Here is a tiny trained network, its code and every weight. The questions are about switching its units off for an input and a target symbol, where a switched-off unit gives its printed mean instead of its output.

import numpy as np


def w(rows, s, z=0):
    codes = np.array(rows[::2]) - 128.0
    scale = np.full(codes.shape[1], s)
    scale[-1] = z or s
    return codes * scale


def f(y):
    return np.maximum(y, 0)


def softmax(a):
    e = np.exp(a - a.max(-1, keepdims=True))
    return e / e.sum(-1, keepdims=True)


def log_softmax(a):
    a = a - a.max(-1, keepdims=True)
    return a - np.log(np.exp(a).sum(-1, keepdims=True))


def net(x, mask):
    ids = ['αβγδλξπστφω'.index(c) for c in x.split()]
    T = len(ids)
    res = E[ids] + P[:T]
    q, k, v = (res @ M[0].T for M in (Q, K, V))
    z = softmax(np.where(np.tri(T) > 0, q @ k.T / 2**0.5, -1e9)) @ v
    res = res + np.where(mask[0], z, O[0][:, -1]) @ O[0][:, :-1]
    y = f(res @ A[0][:, :-1].T + A[0][:, -1])
    res = res + np.where(mask[1:17], y, B[0][:, -1]) @ B[0][:, :-1]
    return log_softmax(res[-1] @ U[:, :-1].T + U[:, -1])


Q, K, V, O, A, B = {}, {}, {}, {}, {}, {}
E = w([
[95,116,109],'α',
[82,84,76],'β',
[188,92,135],'γ',
[75,145,104],'δ',
[113,108,113],'λ',
[126,133,123],'ξ',
[117,107,115],'π',
[142,87,118],'σ',
[230,2,150],'τ',
[105,123,109],'φ',
[170,143,145],'ω',
],0.0089)
P = w([
[145,163,69],'0',
[171,178,222],'1',
[68,100,138],'2',
[180,148,230],'3',
[95,116,121],'4',
[249,21,31],'5',
],0.015)
Q[0] = w([
[114,153,252],'h0',
[105,109,86],'h0',
],0.016)
K[0] = w([
[254,216,25],'h0',
[129,92,193],'h0',
],0.0093)
V[0] = w([
[181,217,176],'h0',
[250,47,122],'h0',
],0.013)
O[0] = w([
[206,109,2,6],'h0',
[89,15,132,250],'h0',
],0.02,0.0017)
A[0] = w([
[172,134,50,108],'n0',
[185,118,128,254],'n1',
[211,160,107,115],'n2',
[134,65,132,61],'n3',
[64,78,154,223],'n4',
[141,184,165,96],'n5',
[223,110,165,132],'n6',
[223,44,120,235],'n7',
[191,201,179,58],'n8',
[145,124,197,64],'n9',
[115,128,208,86],'n10',
[168,133,27,127],'n11',
[92,231,2,158],'n12',
[224,101,71,91],'n13',
[194,180,148,105],'n14',
[134,174,189,43],'n15',
],0.0097,0.0071)
B[0] = w([
[224,56,126,147],'n0',
[46,120,84,203],'n1',
[142,142,78,151],'n2',
[181,54,111,171],'n3',
[87,164,150,241],'n4',
[170,133,104,157],'n5',
[79,176,113,167],'n6',
[85,139,85,246],'n7',
[189,138,104,166],'n8',
[153,101,208,156],'n9',
[172,75,198,171],'n10',
[250,103,153,156],'n11',
[148,166,226,167],'n12',
[137,78,103,149],'n13',
[163,146,97,158],'n14',
[205,97,131,153],'n15',
],0.012)
U = w([
[134,151,173,173],'α',
[2,213,219,180],'β',
[154,83,39,37],'γ',
[186,195,120,3],'δ',
[130,134,164,181],'λ',
[188,101,138,154],'ξ',
[122,61,195,84],'π',
[73,199,51,152],'σ',
[33,108,87,118],'τ',
[181,87,225,25],'φ',
[176,84,112,247],'ω',
],0.0091,0.0059)

Each question gives the input, a string of symbols that net reads in full, and the target symbol t.
The units are the heads (2 rows each of Q, K, V and O) and the neurons (one row each of A and B). Each row of codes is followed by its name. A weight is (code - 128) times the scale printed after its matrix; where a second scale follows, it is the last column's (O, A, B and U).
mask holds one flag per unit, heads first, then neurons. A switched-off unit (its flag False) gives its mean, the last column of its rows in O or B, instead of its output. The means were averaged over made-up inputs and are rounded, as every weight is.
A unit's drop is (log p(t) with every unit on - log p(t) with that unit switched off) / (log p(t) with every unit on - log p(t) with every unit switched off).
The circuit of an input: a set's keep is (log p(t) with only the set's units on - log p(t) with every unit switched off) / (log p(t) with every unit on - log p(t) with every unit switched off). Starting from the 12 units with the biggest drops (on a tie, the unit counted first), units are removed one at a time, each time the one whose removal leaves the highest keep (on an exact tie, the one counted first), for as long as the keep stays at least 0.8.
units of the circuit, in order: the units of the circuit, biggest drop first
unit that matters most: the unit with the biggest drop
top k neurons: the k neurons with the biggest drops, biggest first
drop of u: that unit's drop, to one decimal
input α ω φ, target ω: units of the circuit, in order : h0, n11
input τ δ δ β β ξ, target δ: units of the circuit, in order : h0, n8
input σ δ τ σ, target β: units of the circuit, in order : n6, n11, n3
input β β β β ξ, target β: units of the circuit, in order : n3, n11, h0
input π δ β φ δ γ, target φ: top 2 neurons : n10, n9
input π β β δ α φ, target φ: units of the circuit, in order : h0, n10, n15
input λ λ β α φ σ, target φ: top neuron : n10
input γ τ γ, target τ: units of the circuit, in order : h0, n7, n4
input β π ω γ λ, target ω: top 4 neurons : n11, n0, n6, n4
input β π π σ, target φ: units of the circuit, in order : h0, n10, n9
input γ π β β π γ, target φ: units of the circuit, in order : h0, n10
input γ β δ σ λ, target β: top 2 neurons : n3, n12
input ξ σ γ, target γ: units of the circuit, in order : h0, n12
input τ δ σ τ, target π: top 2 neurons : n3, n10
input α σ β δ δ, target β: unit that matters most : n12
input ω ξ τ, target τ: drop of n4 : 0.2
input δ ξ τ τ, target δ: drop of h0 : 1.3
input ω ω β φ σ ξ, target φ: drop of h0 : 2.4
